Here is a tiny trained network, its code and every weight. The questions are about switching its units off for an input and a target symbol, where a switched-off unit gives its printed mean instead of its output.

import numpy as np


def w(rows, s, z=0):
    codes = np.array(rows[::2]) - 128.0
    scale = np.full(codes.shape[1], s)
    scale[-1] = z or s
    return codes * scale


def f(y):
    return y / 2 * (1 + np.tanh(0.7978845608 * (y + 0.044715 * y**3)))


def softmax(a):
    e = np.exp(a - a.max(-1, keepdims=True))
    return e / e.sum(-1, keepdims=True)


def log_softmax(a):
    a = a - a.max(-1, keepdims=True)
    return a - np.log(np.exp(a).sum(-1, keepdims=True))


def net(x, mask):
    ids = ['γδεζηθλμπσφψω'.index(c) for c in x.split()]
    T = len(ids)
    res = E[ids] + P[:T]
    r = res
    for j in range(3):
        rows = slice(2 * j, 2 * j + 2)
        q, k, v = (r @ M[0][rows].T for M in (Q, K, V))
        z = softmax(np.where(np.tri(T) > 0, q @ k.T / 2**0.5, -1e9)) @ v
        o = O[0][rows]
        res = res + np.where(mask[j], z, o[:, -1]) @ o[:, :-1]
    y = f(res @ A[0][:, :-1].T + A[0][:, -1])
    res = res + np.where(mask[3:7], y, B[0][:, -1]) @ B[0][:, :-1]
    return log_softmax(res[-1] @ U[:, :-1].T + U[:, -1])


Q, K, V, O, A, B = {}, {}, {}, {}, {}, {}
E = w([
[123,186,134,207,107,134],'γ',
[108,88,51,207,141,109],'δ',
[185,164,74,207,78,60],'ε',
[128,138,108,199,120,137],'ζ',
[185,171,103,83,100,87],'η',
[107,144,43,176,131,149],'θ',
[128,95,65,182,150,140],'λ',
[127,141,76,182,124,105],'μ',
[155,147,159,86,85,162],'π',
[161,206,151,169,119,119],'σ',
[100,248,122,71,164,161],'φ',
[98,121,118,174,227,134],'ψ',
[197,142,149,177,143,68],'ω',
],0.017)
P = w([
[207,183,2,144,72,100],'0',
[152,151,46,160,126,191],'1',
[116,132,50,137,158,125],'2',
[164,139,156,176,118,163],'3',
[179,130,186,167,129,122],'4',
[179,128,203,154,124,88],'5',
[151,146,220,154,139,62],'6',
],0.0088)
Q[0] = w([
[25,89,60,174,163,173],'H1',
[134,125,188,202,179,141],'H1',
[160,148,127,98,64,101],'H2',
[167,171,124,156,117,114],'H2',
[165,255,172,51,93,154],'H3',
[68,99,126,148,176,210],'H3',
],0.0089)
K[0] = w([
[65,128,95,175,176,175],'H1',
[102,166,152,87,194,194],'H1',
[174,127,172,20,175,215],'H2',
[127,150,113,157,211,90],'H2',
[138,155,249,142,255,64],'H3',
[183,82,21,154,89,146],'H3',
],0.0071)
V[0] = w([
[208,107,99,175,73,83],'H1',
[118,87,44,204,148,207],'H1',
[175,219,63,183,187,18],'H2',
[150,6,198,76,71,81],'H2',
[206,41,90,225,154,109],'H3',
[150,82,195,161,254,142],'H3',
],0.0071)
O[0] = w([
[148,154,137,25,163,125,152],'H1',
[151,148,186,153,133,72,181],'H1',
[172,164,80,149,139,173,236],'H2',
[111,83,106,90,44,125,11],'H2',
[169,105,64,130,72,2,141],'H3',
[92,156,62,195,153,75,84],'H3',
],0.0091,0.012)
A[0] = w([
[165,116,104,82,162,54,93],'N1',
[164,84,207,191,197,90,255],'N2',
[126,54,145,218,95,208,169],'N3',
[137,144,186,1,162,191,129],'N4',
],0.0063,0.0039)
B[0] = w([
[85,160,160,150,74,220,163],'N1',
[245,138,146,164,93,166,255],'N2',
[110,165,61,68,160,106,137],'N3',
[54,39,178,148,150,192,220],'N4',
],0.011,0.0081)
U = w([
[103,133,136,147,76,149,63],'γ',
[119,85,140,141,162,102,76],'δ',
[117,83,69,130,150,152,76],'ε',
[201,58,141,236,93,110,152],'ζ',
[184,99,65,2,79,225,110],'η',
[117,118,232,148,96,83,92],'θ',
[134,143,157,80,72,154,91],'λ',
[119,90,117,144,113,148,89],'μ',
[151,19,249,72,29,135,253],'π',
[128,106,146,101,85,152,93],'σ',
[90,93,224,170,169,195,143],'φ',
[237,232,15,145,187,123,163],'ψ',
[131,216,98,13,198,112,157],'ω',
],0.0056,0.0059)

Each question gives the input, a string of symbols that net reads in full, and the target symbol t.
The units are the heads (2 rows each of Q, K, V and O) and the neurons (one row each of A and B). Each row of codes is followed by its name. A weight is (code - 128) times the scale printed after its matrix; where a second scale follows, it is the last column's (O, A, B and U).
mask holds one flag per unit, heads first, then neurons. A switched-off unit (its flag False) gives its mean, the last column of its rows in O or B, instead of its output. The means were averaged over made-up inputs and are rounded, as every weight is.
A unit's drop is (log p(t) with every unit on - log p(t) with that unit switched off) / (log p(t) with every unit on - log p(t) with every unit switched off).
unit that matters most: the unit with the biggest drop
top k neurons: the k neurons with the biggest drops, biggest first
which heads matter: for each layer, one digit per head in row order, 1 if its drop is at least 0.15 and else 0, layers parted by /
drop when u is switched off: that unit's drop, to one decimal
input η μ φ φ φ ζ δ, target ψ: which heads matter -> 100
input φ φ γ φ λ, target ψ: unit that matters most -> N3
input λ η λ ε ψ δ ω, target ψ: which heads matter -> 101
input δ ζ π, target π: which heads matter -> 110
input φ φ θ λ θ ζ, target ψ: which heads matter -> 000
input φ ζ ω φ λ, target ψ: top 2 neurons -> (N4, N3)
input λ φ φ ψ δ δ ψ, target ζ: which heads matter -> 101
input η φ φ η, target φ: which heads matter -> 001
input ψ φ λ φ ω γ, target ψ: top 2 neurons -> (N4, N3)
input γ δ γ η ψ, target ψ: top 2 neurons -> (N4, N2)
input η ψ δ π δ δ γ, target ψ: drop when N1 is switched off -> 0.1
input φ ζ φ, target φ: drop when H3 is switched off -> 0.7
input λ μ δ φ η, target φ: drop when H2 is switched off -> 0.0
input η δ η, target η: unit that matters most -> H1
